Here is a tiny trained network, its code and every weight. The questions are about switching its units off for an input and a class, where a switched-off unit gives its printed mean instead of its output.

import numpy as np


def w(rows, s, z=0):
    codes = np.array(rows[::2]) - 128.0
    scale = np.full(codes.shape[1], s)
    scale[-1] = z or s
    return codes * scale


def f(y):
    return y / 2 * (1 + np.tanh(0.7978845608 * (y + 0.044715 * y**3)))


def log_softmax(a):
    a = a - a.max(-1, keepdims=True)
    return a - np.log(np.exp(a).sum(-1, keepdims=True))


def net(x, mask):
    res = np.array(x, float).reshape(1, 2) / 4 @ E
    y = f(res @ A[0][:, :-1].T + A[0][:, -1])
    res = res + np.where(mask, y, B[0][:, -1]) @ B[0][:, :-1]
    return log_softmax(res[-1] @ U[:, :-1].T + U[:, -1])


A, B = {}, {}
E = w([
[2,153,44,117],'x0',
[125,147,54,245],'x1',
],0.0094)
A[0] = w([
[6,130,99,75,193],'N1',
[122,139,81,178,250],'N2',
[236,124,139,169,122],'N3',
[135,141,140,233,254],'N4',
[102,148,103,137,207],'N5',
[173,133,223,37,241],'N6',
[80,125,74,185,94],'N7',
],0.019,0.004)
B[0] = w([
[74,229,35,208,239],'N1',
[103,45,115,163,203],'N2',
[195,197,199,166,208],'N3',
[179,74,152,246,209],'N4',
[51,94,150,144,173],'N5',
[192,63,72,1,252],'N6',
[120,70,73,77,208],'N7',
],0.029,0.017)
U = w([
[132,47,73,187,194],'0',
[113,207,169,125,26],'1',
[47,253,99,167,209],'2',
[139,207,163,130,3],'3',
[141,157,47,101,43],'4',
[200,164,216,218,187],'5',
[192,42,146,38,233],'6',
[135,182,141,138,5],'7',
],0.0074,0.003)

Each question gives the input, the list of numbers given to net, and the class t.
The units are the neurons (one row each of A and B). Each row of codes is followed by its name. A weight is (code - 128) times the scale printed after its matrix; where a second scale follows, it is the last column's (A, B and U).
mask holds one flag per neuron, in row order. A switched-off neuron (its flag False) gives its mean, the last column of its row in B, instead of its output. The means were averaged over made-up inputs and are rounded, as every weight is.
A unit's drop is (log p(t) with every unit on - log p(t) with that unit switched off) / (log p(t) with every unit on - log p(t) with every unit switched off).
The circuit of an input: a set's keep is (log p(t) with only the set's units on - log p(t) with every unit switched off) / (log p(t) with every unit on - log p(t) with every unit switched off). Starting from all 7 units, units are removed one at a time, each time the one whose removal leaves the highest keep (on an exact tie, the one counted first), for as long as the keep stays at least 0.8.
circuit, biggest first: the units of the circuit, biggest drop first
k most important neurons: the k neurons with the biggest drops, biggest first
drop when u is switched off: that unit's drop, to one decimal
input [8,2], class 2: circuit, biggest first -> N1
input [4,-7], class 4: circuit, biggest first -> N6; N1
input [4,-6], class 2: 2 most important neurons -> N1; N7
input [-2,1], class 5: circuit, biggest first -> N6; N7
input [1,0], class 2: 4 most important neurons -> N6; N4; N7; N2
input [-1,3], class 5: 2 most important neurons -> N6; N7
input [2,-6], class 4: 2 most important neurons -> N1; N6
input [-1,0], class 6: 3 most important neurons -> N1; N3; N4
input [1,-2], class 4: 4 most important neurons -> N4; N3; N1; N2
input [-6,-2], class 6: drop when N6 is switched off -> 0.5
input [7,1], class 2: drop when N1 is switched off -> 0.8
input [8,3], class 2: drop when N7 is switched off -> 0.0
